Below is a small trained network, with its code and all its weights. Each question gives an input and a class and asks what happens when units are switched off, that is, made to give their printed mean instead of their output.

import numpy as np


def w(rows, s, z=0):
    codes = np.array(rows[::2]) - 128.0
    scale = np.full(codes.shape[1], s)
    scale[-1] = z or s
    return codes * scale


def norm(h):
    return h / np.sqrt((h * h).mean(-1, keepdims=True) + 1e-5)


def f(y):
    return np.maximum(y, 0)


def log_softmax(a):
    a = a - a.max(-1, keepdims=True)
    return a - np.log(np.exp(a).sum(-1, keepdims=True))


def net(x, mask):
    res = np.array(x, float).reshape(1, 3) / 4 @ E
    u = 0
    for l in range(4):
        y = f(norm(res) @ A[l][:, :-1].T + A[l][:, -1])
        res = res + np.where(mask[u : u + 6], y, B[l][:, -1]) @ B[l][:, :-1]
        u += 6
    return log_softmax(norm(res)[-1] @ U[:, :-1].T + U[:, -1])


A, B = {}, {}
E = w([
[117,197,123,3,136],'x0',
[135,39,204,117,213],'x1',
[46,97,51,109,147],'x2',
],0.008)
A[0] = w([
[204,144,121,194,126,62],'0.n1',
[97,167,56,216,76,3],'0.n2',
[135,211,99,127,61,49],'0.n3',
[75,159,36,181,59,46],'0.n4',
[150,227,60,110,44,78],'0.n5',
[178,226,86,234,12,38],'0.n6',
],0.011,0.0032)
B[0] = w([
[108,93,174,138,80,172],'0.n1',
[211,101,31,45,86,205],'0.n2',
[124,123,172,214,161,201],'0.n3',
[206,111,12,90,165,218],'0.n4',
[135,145,158,248,139,239],'0.n5',
[18,92,235,17,61,254],'0.n6',
],0.014,0.0084)
A[1] = w([
[248,182,131,59,108,35],'1.n1',
[109,157,113,145,85,45],'1.n2',
[99,133,48,236,183,33],'1.n3',
[171,151,55,154,68,134],'1.n4',
[112,228,22,170,137,93],'1.n5',
[33,180,83,102,166,6],'1.n6',
],0.011,0.0019)
B[1] = w([
[192,152,63,94,121,233],'1.n1',
[155,76,166,139,175,154],'1.n2',
[10,72,127,151,120,254],'1.n3',
[156,134,59,161,247,241],'1.n4',
[11,8,242,116,75,235],'1.n5',
[130,129,84,84,182,186],'1.n6',
],0.011,0.0032)
A[2] = w([
[85,151,147,103,62,9],'2.n1',
[107,118,85,243,176,73],'2.n2',
[147,156,174,215,101,79],'2.n3',
[231,155,97,129,118,31],'2.n4',
[186,203,248,80,108,72],'2.n5',
[171,159,216,252,110,95],'2.n6',
],0.016,0.0016)
B[2] = w([
[64,137,158,181,177,190],'2.n1',
[60,148,188,165,34,222],'2.n2',
[180,132,131,103,195,201],'2.n3',
[130,95,71,146,63,190],'2.n4',
[127,88,5,142,91,252],'2.n5',
[224,209,190,127,212,254],'2.n6',
],0.017,0.0073)
A[3] = w([
[108,189,86,92,171,4],'3.n1',
[42,119,141,224,95,71],'3.n2',
[144,138,98,140,81,137],'3.n3',
[46,146,106,14,123,130],'3.n4',
[248,127,197,88,41,139],'3.n5',
[167,217,122,189,204,174],'3.n6',
],0.013,0.0022)
B[3] = w([
[199,106,164,92,130,145],'3.n1',
[92,131,210,63,73,254],'3.n2',
[80,148,108,54,195,169],'3.n3',
[201,203,169,220,161,214],'3.n4',
[9,161,134,209,185,180],'3.n5',
[191,166,100,86,164,214],'3.n6',
],0.013,0.0077)
U = w([
[44,110,160,129,62,172],'0',
[173,182,120,136,182,1],'1',
[128,109,5,94,92,235],'2',
],0.018,0.00054)

Each question gives the input, the list of numbers given to net, and the class t.
The units are the neurons (one row each of A and B). Each row of codes is followed by its name. A weight is (code - 128) times the scale printed after its matrix; where a second scale follows, it is the last column's (A, B and U).
mask holds one flag per neuron, layer by layer. A switched-off neuron (its flag False) gives its mean, the last column of its row in B, instead of its output. The means were averaged over made-up inputs and are rounded, as every weight is.
A unit's drop is (log p(t) with every unit on - log p(t) with that unit switched off) / (log p(t) with every unit on - log p(t) with every unit switched off).
The circuit of an input: a set's keep is (log p(t) with only the set's units on - log p(t) with every unit switched off) / (log p(t) with every unit on - log p(t) with every unit switched off). Starting from the 12 units with the biggest drops (on a tie, the unit counted first), units are removed one at a time, each time the one whose removal leaves the highest keep (on an exact tie, the one counted first), for as long as the keep stays at least 0.8.
circuit, biggest first: the units of the circuit, biggest drop first
k most important neurons: the k neurons with the biggest drops, biggest first
k most important neurons of layer l: the k neurons of layer l with the biggest drops, biggest first
drop when u is switched off: that unit's drop, to one decimal
input [-1,-5,5], class 2: circuit, biggest first => [0.n4]
input [8,-6,2], class 0: 3 most important neurons => [1.n3; 1.n5; 2.n2]
input [7,1,7], class 1: 2 most important neurons => [1.n6; 0.n5]
input [0,-6,-6], class 0: 3 most important neurons of layer 0 => [0.n6; 0.n2; 0.n1]
input [7,7,-2], class 2: 3 most important neurons => [0.n6; 2.n5; 0.n5]
input [3,2,4], class 1: 4 most important neurons => [0.n5; 0.n2; 0.n6; 0.n3]
input [3,6,-1], class 2: 2 most important neurons => [0.n6; 0.n5]
input [-1,-6,3], class 2: 2 most important neurons => [0.n4; 0.n2]
input [2,3,6], class 1: 3 most important neurons of layer 0 => [0.n5; 0.n3; 0.n6]
input [-4,-1,-6], class 0: drop when 0.n6 is switched off => 3.2
input [-7,-1,5], class 2: drop when 0.n2 is switched off => 0.4
input [5,8,-6], class 2: drop when 0.n5 is switched off => 0.5
input [-6,-1,-6], class 0: drop when 0.n6 is switched off => 3.7
input [-6,-7,5], class 2: most important neuron => [0.n4]
